M =    7.2     2.1    41.7    -0.9    27.3   162.6   -60.6  -177.3
M[0] -> 7.2
M[3] -> -0.9
M[5] -> 162.6
M[2] -> 41.7
M[7] -> -177.3
M[6] -> -60.6

arr =
[[ -3 -10  -5  15   1  -4   6]
 [-12  -5  10 -27  -2 -27  -2]
 [-13   8  -2   5   0  28 -68]
 [  9   6 -16  33  -3 -35   7]
 [ 25  17 -10 -22   2  15 -50]
 [  5  -8   1 -14   5   7  41]
 [ -6  10  -9   6   2  -2  76]]
Rows and columns are counted from 0.
row 0 col 0 => -3
row 2 col 1 => 8
row 1 col 3 => -27
row 2 col 5 => 28
row 5 col 3 => -14
row 5 col 5 => 7
row 3 col 4 => -3
row 5 col 4 => 5
row 4 col 2 => -10
row 0 col 3 => 15
row 5 col 2 => 1
row 3 col 3 => 33
row 4 col 1 => 17
row 1 col 6 => -2
row 0 col 4 => 1
row 0 col 6 => 6
row 0 col 1 => -10
row 2 col 0 => -13
row 2 col 2 => -2
row 3 col 1 => 6
row 3 col 5 => -35
row 1 col 0 => -12

m =
[[ 0.055 -0.015  0.044  0.117 -0.004  0.041  0.032 -0.079 -0.121 -0.030
   0.002]
 [-0.051 -0.139  0.105  0.021  0.079 -0.094 -0.021  0.034 -0.034 -0.078
  -0.052]
 [ 0.043 -0.061  0.067 -0.108  0.054 -0.009  0.103 -0.071  0.116 -0.068
   0.059]
 [ 0.014  0.027 -0.116  0.043 -0.077 -0.022 -0.095  0.020 -0.051 -0.052
  -0.001]
 [-0.057  0.039 -0.054  0.067  0.018 -0.055 -0.005 -0.007 -0.084  0.090
  -0.044]
 [-0.053  0.122 -0.042 -0.017  0.030  0.100  0.144 -0.069 -0.006  0.172
   0.050]
 [ 0.046  0.091  0.024 -0.034  0.031 -0.086  0.065 -0.075  0.002 -0.168
   0.008]
 [-0.116 -0.041 -0.128  0.117  0.017 -0.074 -0.185  0.266 -0.059 -0.043
  -0.076]
 [ 0.013  0.013 -0.004  0.012 -0.013 -0.006  0.029 -0.035  0.056  0.031
  -0.018]
 [-0.005 -0.084  0.063 -0.023  0.047  0.062  0.164 -0.096 -0.085  0.052
   0.034]
 [ 0.087  0.113 -0.067 -0.133 -0.131  0.019 -0.062  0.020  0.124 -0.123
  -0.046]
 [-0.123 -0.030 -0.018 -0.002 -0.025 -0.045 -0.056 -0.018  0.009  0.092
  -0.010]
 [-0.007 -0.045  0.071 -0.160 -0.019  0.011  0.096 -0.072  0.095 -0.112
   0.036]]
m[0,0]: 0.055
m[7,7]: 0.266
m[2,10]: 0.059
m[12,6]: 0.096
m[1,0]: -0.051
m[10,5]: 0.019
m[:, 7]: [-0.079, 0.034, -0.071, 0.020, -0.007, -0.069, -0.075, 0.266, -0.035, -0.096, 0.020, -0.018, -0.072]
m[:, 5]: [0.041, -0.094, -0.009, -0.022, -0.055, 0.100, -0.086, -0.074, -0.006, 0.062, 0.019, -0.045, 0.011]
m[0,5]: 0.041
m[5,7]: -0.069
m[2,2]: 0.067
m[6,10]: 0.008
m[5]: [-0.053, 0.122, -0.042, -0.017, 0.030, 0.100, 0.144, -0.069, -0.006, 0.172, 0.050]
m[3,1]: 0.027
m[3,2]: -0.116
m[2,9]: -0.068
m[:, 10]: [0.002, -0.052, 0.059, -0.001, -0.044, 0.050, 0.008, -0.076, -0.018, 0.034, -0.046, -0.010, 0.036]
m[7,2]: -0.128
m[5,2]: -0.042
m[4,2]: -0.054
m[2,0]: 0.043
m[11,4]: -0.025
m[6,5]: -0.086
m[7,9]: -0.043
m[9]: [-0.005, -0.084, 0.063, -0.023, 0.047, 0.062, 0.164, -0.096, -0.085, 0.052, 0.034]
m[:, 8]: [-0.121, -0.034, 0.116, -0.051, -0.084, -0.006, 0.002, -0.059, 0.056, -0.085, 0.124, 0.009, 0.095]
m[1,4]: 0.079
m[9,0]: -0.005
m[8,2]: -0.004
m[8,5]: -0.006
m[10,9]: -0.123
m[3,5]: -0.022
m[:, 9]: [-0.030, -0.078, -0.068, -0.052, 0.090, 0.172, -0.168, -0.043, 0.031, 0.052, -0.123, 0.092, -0.112]

data =
6	-53	2	-33	-2	5	14	-32	36	3	3
-11	-6	-12	-8	-8	44	19	27	32	-47	-23
16	-49	10	-7	-11	-2	17	-13	-11	-6	-17
-5	2	-53	-52	38	-3	-12	-28	21	-2	4
-19	17	-36	29	11	74	19	-1	-38	57	9
33	17	3	-18	22	-27	25	3	1	2	-10
-6	3	-11	-46	-1	-28	-30	-11	-27	4	39
-38	30	-21	43	15	-9	-37	21	-27	19	-25
5	-61	11	-19	21	-40	14	-41	14	46	56
4	11	20	-4	18	-50	19	-9	-11	24	59
-55	-27	31	-24	7	17	3	-18	-19	13	34
26	2	51	-6	-9	13	-10	-35	-4	27	39
-12	-2	-23	31	1	-22	39	-11	-48	-46	29
-4	-3	-1	-48	54	-34	-27	8	0	-32	-20
36	15	-20	-26	22	-26	12	29	30	9	7
-4	83	7	-16	2	-4	44	39	-18	-4	17
data[0,0] = 6
data[0,1] = -53
data[8] = [5, -61, 11, -19, 21, -40, 14, -41, 14, 46, 56]
data[4,5] = 74
data[6] = [-6, 3, -11, -46, -1, -28, -30, -11, -27, 4, 39]
data[:, 7] = [-32, 27, -13, -28, -1, 3, -11, 21, -41, -9, -18, -35, -11, 8, 29, 39]
data[4,3] = 29
data[12,6] = 39
data[3,1] = 2
data[8,4] = 21
data[6,9] = 4
data[7,5] = -9
data[15,2] = 7
data[2,3] = -7
data[1,6] = 19
data[11,1] = 2
data[8,3] = -19
data[7,8] = -27
data[0] = [6, -53, 2, -33, -2, 5, 14, -32, 36, 3, 3]
data[3,3] = -52
data[11,2] = 51
data[0,5] = 5
data[13,1] = -3
data[2,1] = -49
data[7] = [-38, 30, -21, 43, 15, -9, -37, 21, -27, 19, -25]
data[9,9] = 24
data[10,2] = 31
data[:, 0] = [6, -11, 16, -5, -19, 33, -6, -38, 5, 4, -55, 26, -12, -4, 36, -4]
data[13,2] = -1
data[0,10] = 3
data[13,10] = -20
data[14,8] = 30
data[12,7] = -11
data[8,10] = 56
data[5,8] = 1
data[8,1] = -61
data[9,7] = -9
data[4,0] = -19

X =
[[18, 35, 14, 19, 20, -47, -2, 47],
[-3, 53, -5, 20, 58, -23, -35, -23],
[62, 32, 41, 25, 44, -56, -7, 56],
[26, 79, 5, 33, 70, -54, -23, 51],
[29, -25, 42, -1, 14, -8, -3, -10],
[5, 5, 17, 19, 14, -22, 14, 11],
[30, 55, 37, 33, 85, -47, -23, 32],
[-33, -27, -37, -21, -32, 59, 16, -35],
[-16, -34, 3, 17, -13, 8, 53, 16],
[10, -5, 12, 8, -2, -14, 20, 42],
[-14, -50, 9, -6, -18, 22, 16, -46]]
Indices start at 0.
row 0 col 0 = 18
row 5 col 4 = 14
row 9 col 4 = -2
row 10 col 7 = -46
row 5 col 6 = 14
row 8 col 1 = -34
row 6 col 5 = -47
row 6 col 4 = 85
row 0 col 3 = 19
row 5 col 1 = 5
row 7 col 3 = -21
row 10 col 5 = 22
row 2 col 2 = 41
row 8 col 6 = 53
row 5 col 2 = 17
row 0 col 4 = 20
row 7 col 6 = 16
row 3 col 3 = 33
row 4 col 6 = -3
row 1 col 3 = 20
row 7 col 1 = -27
row 1 col 5 = -23
row 8 col 0 = -16
row 1 col 0 = -3
row 6 col 3 = 33
row 9 col 1 = -5
row 10 col 2 = 9
row 0 col 2 = 14
row 2 col 6 = -7
row 10 col 4 = -18
row 4 col 7 = -10

A = [-40, 16, -66, -5, -43, 49, 10, -6, 53, -54]
A[0]: -40
A[2]: -66
A[8]: 53
A[7]: -6

B = -525  -288    30   530   336  -621   -47  -924  -135
B[-9] -> -525
B[4] -> 336
B[-6] -> 530
B[-1] -> -135
